Here is a tiny trained network, its code and every weight. The questions are about switching its units off for an input and a class, where a switched-off unit gives its printed mean instead of its output.

import numpy as np


def w(rows, s, z=0):
    codes = np.array(rows[::2]) - 128.0
    scale = np.full(codes.shape[1], s)
    scale[-1] = z or s
    return codes * scale


def f(y):
    return y / 2 * (1 + np.tanh(0.7978845608 * (y + 0.044715 * y**3)))


def log_softmax(a):
    a = a - a.max(-1, keepdims=True)
    return a - np.log(np.exp(a).sum(-1, keepdims=True))


def net(x, mask):
    res = np.array(x, float).reshape(1, 7) / 4 @ E
    y = f(res @ A[0][:, :-1].T + A[0][:, -1])
    res = res + np.where(mask, y, B[0][:, -1]) @ B[0][:, :-1]
    return log_softmax(res[-1] @ U[:, :-1].T + U[:, -1])


A, B = {}, {}
E = w([
[60,45,192],'x0',
[91,183,162],'x1',
[74,57,100],'x2',
[185,151,114],'x3',
[62,212,85],'x4',
[186,146,162],'x5',
[178,123,2],'x6',
],0.0083)
A[0] = w([
[112,181,129,182],'N1',
[185,136,84,135],'N2',
[73,85,140,42],'N3',
[106,118,161,195],'N4',
[96,99,171,3],'N5',
[98,174,122,175],'N6',
[102,104,68,154],'N7',
[102,220,137,235],'N8',
[191,167,134,88],'N9',
[87,168,110,122],'N10',
[137,127,124,4],'N11',
[102,94,125,79],'N12',
[182,134,88,129],'N13',
[165,140,105,138],'N14',
[131,105,252,156],'N15',
[120,150,125,140],'N16',
[158,185,90,202],'N17',
[115,96,98,87],'N18',
[88,113,138,186],'N19',
[110,103,123,69],'N20',
],0.014,0.005)
B[0] = w([
[100,168,151,191],'N1',
[202,160,139,202],'N2',
[181,44,113,174],'N3',
[115,88,136,183],'N4',
[174,118,170,156],'N5',
[69,153,164,189],'N6',
[85,144,60,196],'N7',
[63,187,168,254],'N8',
[169,156,203,178],'N9',
[79,129,163,177],'N10',
[201,131,132,109],'N11',
[148,85,103,147],'N12',
[223,169,143,194],'N13',
[170,167,148,169],'N14',
[90,87,254,252],'N15',
[115,146,142,144],'N16',
[139,174,164,232],'N17',
[134,119,87,148],'N18',
[109,74,123,184],'N19',
[150,100,103,132],'N20',
],0.0097,0.0083)
U = w([
[186,206,147,93],'0',
[65,56,1,133],'1',
[133,121,117,6],'2',
[179,110,6,138],'3',
[36,141,163,189],'4',
[170,173,51,150],'5',
[162,34,177,105],'6',
],0.007,0.014)

Each question gives the input, the list of numbers given to net, and the class t.
The units are the neurons (one row each of A and B). Each row of codes is followed by its name. A weight is (code - 128) times the scale printed after its matrix; where a second scale follows, it is the last column's (A, B and U).
mask holds one flag per neuron, in row order. A switched-off neuron (its flag False) gives its mean, the last column of its row in B, instead of its output. The means were averaged over made-up inputs and are rounded, as every weight is.
A unit's drop is (log p(t) with every unit on - log p(t) with that unit switched off) / (log p(t) with every unit on - log p(t) with every unit switched off).
The circuit of an input: a set's keep is (log p(t) with only the set's units on - log p(t) with every unit switched off) / (log p(t) with every unit on - log p(t) with every unit switched off). Starting from the 12 units with the biggest drops (on a tie, the unit counted first), units are removed one at a time, each time the one whose removal leaves the highest keep (on an exact tie, the one counted first), for as long as the keep stays at least 0.8.
units of the circuit, in order: the units of the circuit, biggest drop first
k most important neurons: the k neurons with the biggest drops, biggest first
drop of u: that unit's drop, to one decimal
input [4,1,1,8,2,-3,8], class 3: units of the circuit, in order -> (N8 N15)
input [1,-3,-3,-6,-2,3,5], class 3: units of the circuit, in order -> (N15 N8)
input [-3,6,6,-3,-4,-2,-3], class 6: most important neuron -> (N8)
input [-3,0,1,4,5,-6,7], class 0: 3 most important neurons -> (N17 N13 N2)
input [0,-8,-2,6,-3,-4,0], class 3: 2 most important neurons -> (N15 N8)
input [4,-6,-3,-6,7,-3,5], class 1: 2 most important neurons -> (N15 N7)
input [-2,3,-4,0,-1,-5,8], class 0: 3 most important neurons -> (N17 N13 N2)
input [4,-1,3,5,1,1,8], class 3: 2 most important neurons -> (N8 N15)
input [-6,0,2,-5,-3,-5,5], class 3: 2 most important neurons -> (N8 N15)
input [2,-3,3,7,-3,-7,2], class 3: drop of N8 -> 0.1
input [5,-6,3,2,1,7,4], class 5: drop of N1 -> -0.1
input [-3,-6,5,-8,-8,-7,4], class 1: drop of N7 -> 0.2
